Below are the code and all the weights of a small trained network. Each question names an input and a target symbol and asks about switching units off, where a switched-off unit gives its printed mean instead of its output.

import numpy as np


def w(rows, s, z=0):
    codes = np.array(rows[::2]) - 128.0
    scale = np.full(codes.shape[1], s)
    scale[-1] = z or s
    return codes * scale


def norm(h):
    return h / np.sqrt((h * h).mean(-1, keepdims=True) + 1e-5)


def f(y):
    return y / 2 * (1 + np.tanh(0.7978845608 * (y + 0.044715 * y**3)))


def softmax(a):
    e = np.exp(a - a.max(-1, keepdims=True))
    return e / e.sum(-1, keepdims=True)


def log_softmax(a):
    a = a - a.max(-1, keepdims=True)
    return a - np.log(np.exp(a).sum(-1, keepdims=True))


def net(x, mask):
    ids = ['δεζηθμξτφω'.index(c) for c in x.split()]
    T = len(ids)
    res = E[ids] + P[:T]
    u = 0
    for l in range(3):
        r = norm(res)
        for j in range(3):
            rows = slice(2 * j, 2 * j + 2)
            q, k, v = (r @ M[l][rows].T for M in (Q, K, V))
            z = softmax(np.where(np.tri(T) > 0, q @ k.T / 2**0.5, -1e9)) @ v
            o = O[l][rows]
            res = res + np.where(mask[u + j], z, o[:, -1]) @ o[:, :-1]
        u += 3
        y = f(norm(res) @ A[l][:, :-1].T + A[l][:, -1])
        res = res + np.where(mask[u : u + 4], y, B[l][:, -1]) @ B[l][:, :-1]
        u += 4
    return log_softmax(norm(res)[-1] @ U[:, :-1].T + U[:, -1])


Q, K, V, O, A, B = {}, {}, {}, {}, {}, {}
E = w([
[146,157,147],'δ',
[98,128,119],'ε',
[106,128,128],'ζ',
[128,58,105],'η',
[126,140,132],'θ',
[106,127,157],'μ',
[128,165,138],'ξ',
[128,167,136],'τ',
[71,167,200],'φ',
[244,123,2],'ω',
],0.0076)
P = w([
[123,81,158],'0',
[151,153,2],'1',
[185,128,172],'2',
[31,181,81],'3',
[184,106,164],'4',
[112,150,94],'5',
[173,79,190],'6',
[107,133,70],'7',
],0.0089)
Q[0] = w([
[187,188,148],'0.h0',
[45,210,135],'0.h0',
[91,79,68],'0.h1',
[152,100,201],'0.h1',
[120,149,113],'0.h2',
[125,92,253],'0.h2',
],0.017)
K[0] = w([
[128,210,118],'0.h0',
[43,143,136],'0.h0',
[143,51,146],'0.h1',
[151,214,135],'0.h1',
[139,131,151],'0.h2',
[3,149,104],'0.h2',
],0.02)
V[0] = w([
[249,142,123],'0.h0',
[141,27,150],'0.h0',
[117,127,130],'0.h1',
[140,55,91],'0.h1',
[101,129,88],'0.h2',
[254,113,149],'0.h2',
],0.0091)
O[0] = w([
[203,73,253,124],'0.h0',
[149,18,46,200],'0.h0',
[134,131,145,133],'0.h1',
[136,60,41,251],'0.h1',
[109,156,213,57],'0.h2',
[192,216,52,240],'0.h2',
],0.0055,0.0012)
A[0] = w([
[104,222,120,69],'0.n0',
[39,157,6,19],'0.n1',
[2,71,91,137],'0.n2',
[197,133,12,254],'0.n3',
],0.0076,0.0013)
B[0] = w([
[72,70,64,152],'0.n0',
[60,48,82,233],'0.n1',
[134,103,1,159],'0.n2',
[126,203,58,254],'0.n3',
],0.0088,0.0054)
Q[1] = w([
[53,200,148],'1.h0',
[107,93,59],'1.h0',
[143,177,40],'1.h1',
[94,220,55],'1.h1',
[86,68,247],'1.h2',
[193,151,131],'1.h2',
],0.015)
K[1] = w([
[60,236,127],'1.h0',
[77,64,158],'1.h0',
[68,149,252],'1.h1',
[130,114,243],'1.h1',
[15,97,189],'1.h2',
[123,141,95],'1.h2',
],0.013)
V[1] = w([
[153,125,141],'1.h0',
[45,128,97],'1.h0',
[156,99,86],'1.h1',
[125,96,215],'1.h1',
[2,197,119],'1.h2',
[66,13,153],'1.h2',
],0.0088)
O[1] = w([
[114,89,90,91],'1.h0',
[160,191,192,227],'1.h0',
[109,84,141,229],'1.h1',
[186,177,42,7],'1.h1',
[2,126,122,30],'1.h2',
[181,38,36,92],'1.h2',
],0.0066,0.0019)
A[1] = w([
[166,41,149,67],'1.n0',
[176,171,43,87],'1.n1',
[148,114,166,2],'1.n2',
[139,249,99,207],'1.n3',
],0.011,0.00099)
B[1] = w([
[72,220,71,190],'1.n0',
[74,13,107,254],'1.n1',
[81,176,155,138],'1.n2',
[2,181,143,241],'1.n3',
],0.0073,0.0051)
Q[2] = w([
[112,114,159],'2.h0',
[102,130,137],'2.h0',
[168,71,209],'2.h1',
[251,55,239],'2.h1',
[88,25,92],'2.h2',
[25,165,226],'2.h2',
],0.015)
K[2] = w([
[69,76,152],'2.h0',
[115,139,140],'2.h0',
[167,212,93],'2.h1',
[169,209,8],'2.h1',
[199,25,99],'2.h2',
[73,137,251],'2.h2',
],0.015)
V[2] = w([
[2,152,93],'2.h0',
[44,119,46],'2.h0',
[33,5,221],'2.h1',
[83,80,167],'2.h1',
[210,77,95],'2.h2',
[136,121,28],'2.h2',
],0.0093)
O[2] = w([
[155,226,208,235],'2.h0',
[197,186,165,254],'2.h0',
[51,2,127,231],'2.h1',
[102,80,130,173],'2.h1',
[105,196,172,135],'2.h2',
[148,150,198,139],'2.h2',
],0.0095,0.0057)
A[2] = w([
[208,202,94,10],'2.n0',
[134,97,175,24],'2.n1',
[250,125,157,5],'2.n2',
[11,192,57,133],'2.n3',
],0.015,0.0014)
B[2] = w([
[91,206,163,142],'2.n0',
[51,127,168,147],'2.n1',
[194,77,63,171],'2.n2',
[43,250,71,248],'2.n3',
],0.017,0.012)
U = w([
[65,245,133,219],'δ',
[67,122,63,221],'ε',
[79,72,60,62],'ζ',
[173,71,56,54],'η',
[168,107,102,60],'θ',
[119,45,122,92],'μ',
[156,111,177,161],'ξ',
[160,115,179,146],'τ',
[12,92,253,40],'φ',
[248,244,133,2],'ω',
],0.012,0.003)

Each question gives the input, a string of symbols that net reads in full, and the target symbol t.
The units are the heads (2 rows each of Q, K, V and O) and the neurons (one row each of A and B). Each row of codes is followed by its name. A weight is (code - 128) times the scale printed after its matrix; where a second scale follows, it is the last column's (O, A, B and U).
mask holds one flag per unit, layer by layer, with each layer's heads first. A switched-off unit (its flag False) gives its mean, the last column of its rows in O or B, instead of its output. The means were averaged over made-up inputs and are rounded, as every weight is.
A unit's drop is (log p(t) with every unit on - log p(t) with that unit switched off) / (log p(t) with every unit on - log p(t) with every unit switched off).
unit that matters most: the unit with the biggest drop
top k neurons: the k neurons with the biggest drops, biggest first
k most important neurons of layer l: the k neurons of layer l with the biggest drops, biggest first
heads that matter: for each layer, one digit per head in row order, 1 if its drop is at least 0.15 and else 0, layers parted by /
drop when u is switched off: that unit's drop, to one decimal
input φ ε δ, target φ: top neuron : [2.n3]
input ζ μ η ζ δ φ μ, target φ: heads that matter : 000 / 000 / 000
input ε φ θ δ φ ζ ε, target φ: heads that matter : 000 / 001 / 000
input τ ε ε φ δ, target φ: heads that matter : 000 / 010 / 000
input δ ε ζ μ μ ω φ, target ω: heads that matter : 100 / 001 / 010
input δ φ η ε θ φ ε, target φ: heads that matter : 000 / 000 / 000
input θ δ φ η ω ε μ, target ω: heads that matter : 001 / 000 / 010
input ξ φ ε ω ε, target ω: heads that matter : 001 / 000 / 010
input η η ζ, target η: top 2 neurons : [2.n2; 1.n3]
input φ μ ω τ δ, target ω: heads that matter : 000 / 000 / 010
input ζ ζ ω ε ω τ θ, target ω: top 3 neurons : [0.n1; 1.n1; 1.n3]
input ξ ω ε ξ ξ ω φ, target ω: heads that matter : 100 / 000 / 010
input ω θ ζ, target ω: heads that matter : 000 / 001 / 010
input φ η ξ, target φ: unit that matters most : 0.h0
input φ ε φ ε η ω θ, target ω: heads that matter : 000 / 000 / 010
input ξ ξ η ω μ, target ω: 3 most important neurons of layer 2 : [2.n0; 2.n3; 2.n2]
input η η ε, target η: top 3 neurons : [2.n2; 1.n3; 2.n3]
input δ φ μ, target φ: top 3 neurons : [0.n3; 0.n1; 2.n3]
input τ φ δ ζ φ δ ζ, target φ: top 2 neurons : [2.n3; 2.n1]
input φ ξ ξ, target φ: unit that matters most : 1.h1
input ω η η, target ω: top 2 neurons : [0.n1; 2.n0]
input φ φ τ ξ ζ ω ζ, target ω: drop when 2.h1 is switched off : 1.7
